Here is a tiny trained network, its code and every weight. The questions are about switching its units off for an input and a class, where a switched-off unit gives its printed mean instead of its output.

import numpy as np


def w(rows, s, z=0):
    codes = np.array(rows[::2]) - 128.0
    scale = np.full(codes.shape[1], s)
    scale[-1] = z or s
    return codes * scale


def f(y):
    return y / 2 * (1 + np.tanh(0.7978845608 * (y + 0.044715 * y**3)))


def log_softmax(a):
    a = a - a.max(-1, keepdims=True)
    return a - np.log(np.exp(a).sum(-1, keepdims=True))


def net(x, mask):
    res = np.array(x, float).reshape(1, 7) / 4 @ E
    y = f(res @ A[0][:, :-1].T + A[0][:, -1])
    res = res + np.where(mask, y, B[0][:, -1]) @ B[0][:, :-1]
    return log_softmax(res[-1] @ U[:, :-1].T + U[:, -1])


A, B = {}, {}
E = w([
[74,168,130,19,208,99],'x0',
[80,2,146,167,214,98],'x1',
[128,127,129,127,127,127],'x2',
[128,128,130,127,127,129],'x3',
[91,60,104,54,13,29],'x4',
[127,129,130,130,130,128],'x5',
[232,42,126,30,137,234],'x6',
],0.0053)
A[0] = w([
[97,97,118,70,51,48,57],'neuron 0',
[41,211,134,156,119,64,84],'neuron 1',
[68,27,101,161,213,126,70],'neuron 2',
[77,186,136,205,134,46,40],'neuron 3',
[91,107,128,90,54,113,24],'neuron 4',
[134,195,117,169,197,199,69],'neuron 5',
[105,96,116,79,58,85,68],'neuron 6',
[76,165,123,27,185,128,84],'neuron 7',
[96,89,105,82,41,91,38],'neuron 8',
[96,181,114,27,210,86,56],'neuron 9',
[75,176,143,25,190,107,64],'neuron 10',
[139,94,165,55,119,184,126],'neuron 11',
[167,242,118,91,88,142,51],'neuron 12',
[77,151,133,173,139,97,31],'neuron 13',
[114,85,145,59,58,73,71],'neuron 14',
[154,228,121,92,50,164,36],'neuron 15',
[176,69,139,74,127,177,50],'neuron 16',
[92,1,141,167,226,94,32],'neuron 17',
[174,214,148,103,91,124,93],'neuron 18',
[173,75,127,255,12,178,49],'neuron 19',
[109,201,70,111,85,186,81],'neuron 20',
[120,141,122,116,126,105,192],'neuron 21',
[137,182,120,173,207,198,48],'neuron 22',
[155,207,142,182,223,195,37],'neuron 23',
[145,222,124,98,78,161,60],'neuron 24',
[51,190,106,210,132,64,34],'neuron 25',
[175,67,149,71,124,181,35],'neuron 26',
[206,61,96,40,139,217,1],'neuron 27',
],0.0087,0.009)
B[0] = w([
[137,59,128,150,178,175,199],'neuron 0',
[126,176,131,77,110,187,207],'neuron 1',
[141,108,138,110,96,32,203],'neuron 2',
[134,146,138,88,63,188,161],'neuron 3',
[172,30,152,162,71,158,117],'neuron 4',
[148,58,119,129,164,169,181],'neuron 5',
[134,67,137,144,165,160,169],'neuron 6',
[137,160,95,222,103,126,193],'neuron 7',
[153,46,147,142,139,159,160],'neuron 8',
[143,167,112,237,107,114,185],'neuron 9',
[131,158,102,235,102,120,185],'neuron 10',
[107,175,141,101,113,171,236],'neuron 11',
[136,111,132,85,105,48,183],'neuron 12',
[137,75,167,140,26,166,108],'neuron 13',
[146,84,145,134,202,152,193],'neuron 14',
[122,84,160,122,63,55,181],'neuron 15',
[112,132,149,116,58,167,173],'neuron 16',
[121,81,131,100,80,25,206],'neuron 17',
[96,93,132,105,111,73,182],'neuron 18',
[124,199,91,251,117,115,227],'neuron 19',
[138,112,152,107,113,74,160],'neuron 20',
[123,166,117,80,188,133,254],'neuron 21',
[146,67,132,151,163,169,165],'neuron 22',
[125,49,133,146,186,185,189],'neuron 23',
[130,109,150,105,106,58,171],'neuron 24',
[142,162,160,89,73,189,164],'neuron 25',
[142,133,141,109,55,162,166],'neuron 26',
[115,188,143,75,88,202,218],'neuron 27',
],0.03,0.0034)
U = w([
[132,207,117,73,81,208,117],'0',
[170,67,90,153,219,174,98],'1',
[120,134,93,97,105,2,116],'2',
[124,191,55,125,169,134,247],'3',
[142,220,15,247,120,120,78],'4',
],0.0045,0.014)

Each question gives the input, the list of numbers given to net, and the class t.
The units are the neurons (one row each of A and B). Each row of codes is followed by its name. A weight is (code - 128) times the scale printed after its matrix; where a second scale follows, it is the last column's (A, B and U).
mask holds one flag per neuron, in row order. A switched-off neuron (its flag False) gives its mean, the last column of its row in B, instead of its output. The means were averaged over made-up inputs and are rounded, as every weight is.
A unit's drop is (log p(t) with every unit on - log p(t) with that unit switched off) / (log p(t) with every unit on - log p(t) with every unit switched off).
The circuit of an input: a set's keep is (log p(t) with only the set's units on - log p(t) with every unit switched off) / (log p(t) with every unit on - log p(t) with every unit switched off). Starting from the 12 units with the biggest drops (on a tie, the unit counted first), units are removed one at a time, each time the one whose removal leaves the highest keep (on an exact tie, the one counted first), for as long as the keep stays at least 0.8.
circuit, biggest first: the units of the circuit, biggest drop first
top k neurons: the k neurons with the biggest drops, biggest first
drop of u: that unit's drop, to one decimal
input [6,-4,7,-2,6,8,-8], class 0: circuit, biggest first : [neuron 1]
input [0,6,-3,2,6,-8,0], class 1: circuit, biggest first : [neuron 0; neuron 14]
input [-5,3,2,-1,-6,-5,4], class 1: circuit, biggest first : [neuron 23; neuron 22]
input [-6,6,-5,-6,0,-7,-8], class 0: top 2 neurons : [neuron 25; neuron 3]
input [-2,-3,1,-5,-5,8,-4], class 1: circuit, biggest first : [neuron 23; neuron 5]
input [7,-8,4,1,-7,-4,-4], class 2: top 2 neurons : [neuron 12; neuron 24]
input [7,0,-1,3,-5,6,4], class 4: circuit, biggest first : [neuron 7; neuron 9]
input [-6,3,-3,3,1,-2,-7], class 0: circuit, biggest first : [neuron 25; neuron 3]
input [-8,5,3,-7,7,3,2], class 4: top 2 neurons : [neuron 19; neuron 23]
input [5,-5,-2,-5,1,2,0], class 2: circuit, biggest first : [neuron 12; neuron 18; neuron 27]
input [-6,7,4,-3,7,-2,4], class 1: top 2 neurons : [neuron 14; neuron 0]
input [1,4,3,-8,-3,7,-4], class 0: top 3 neurons : [neuron 25; neuron 3; neuron 19]
input [-8,4,-7,-7,8,6,8], class 0: top 3 neurons : [neuron 27; neuron 16; neuron 26]
input [-6,4,-1,2,-5,5,8], class 0: circuit, biggest first : [neuron 27]
input [-2,0,0,3,-7,-1,-4], class 1: drop of neuron 23 : 0.1
input [0,1,3,5,-2,-3,-4], class 0: drop of neuron 27 : -0.2
input [5,-5,-2,7,-3,-2,4], class 2: drop of neuron 24 : 0.3
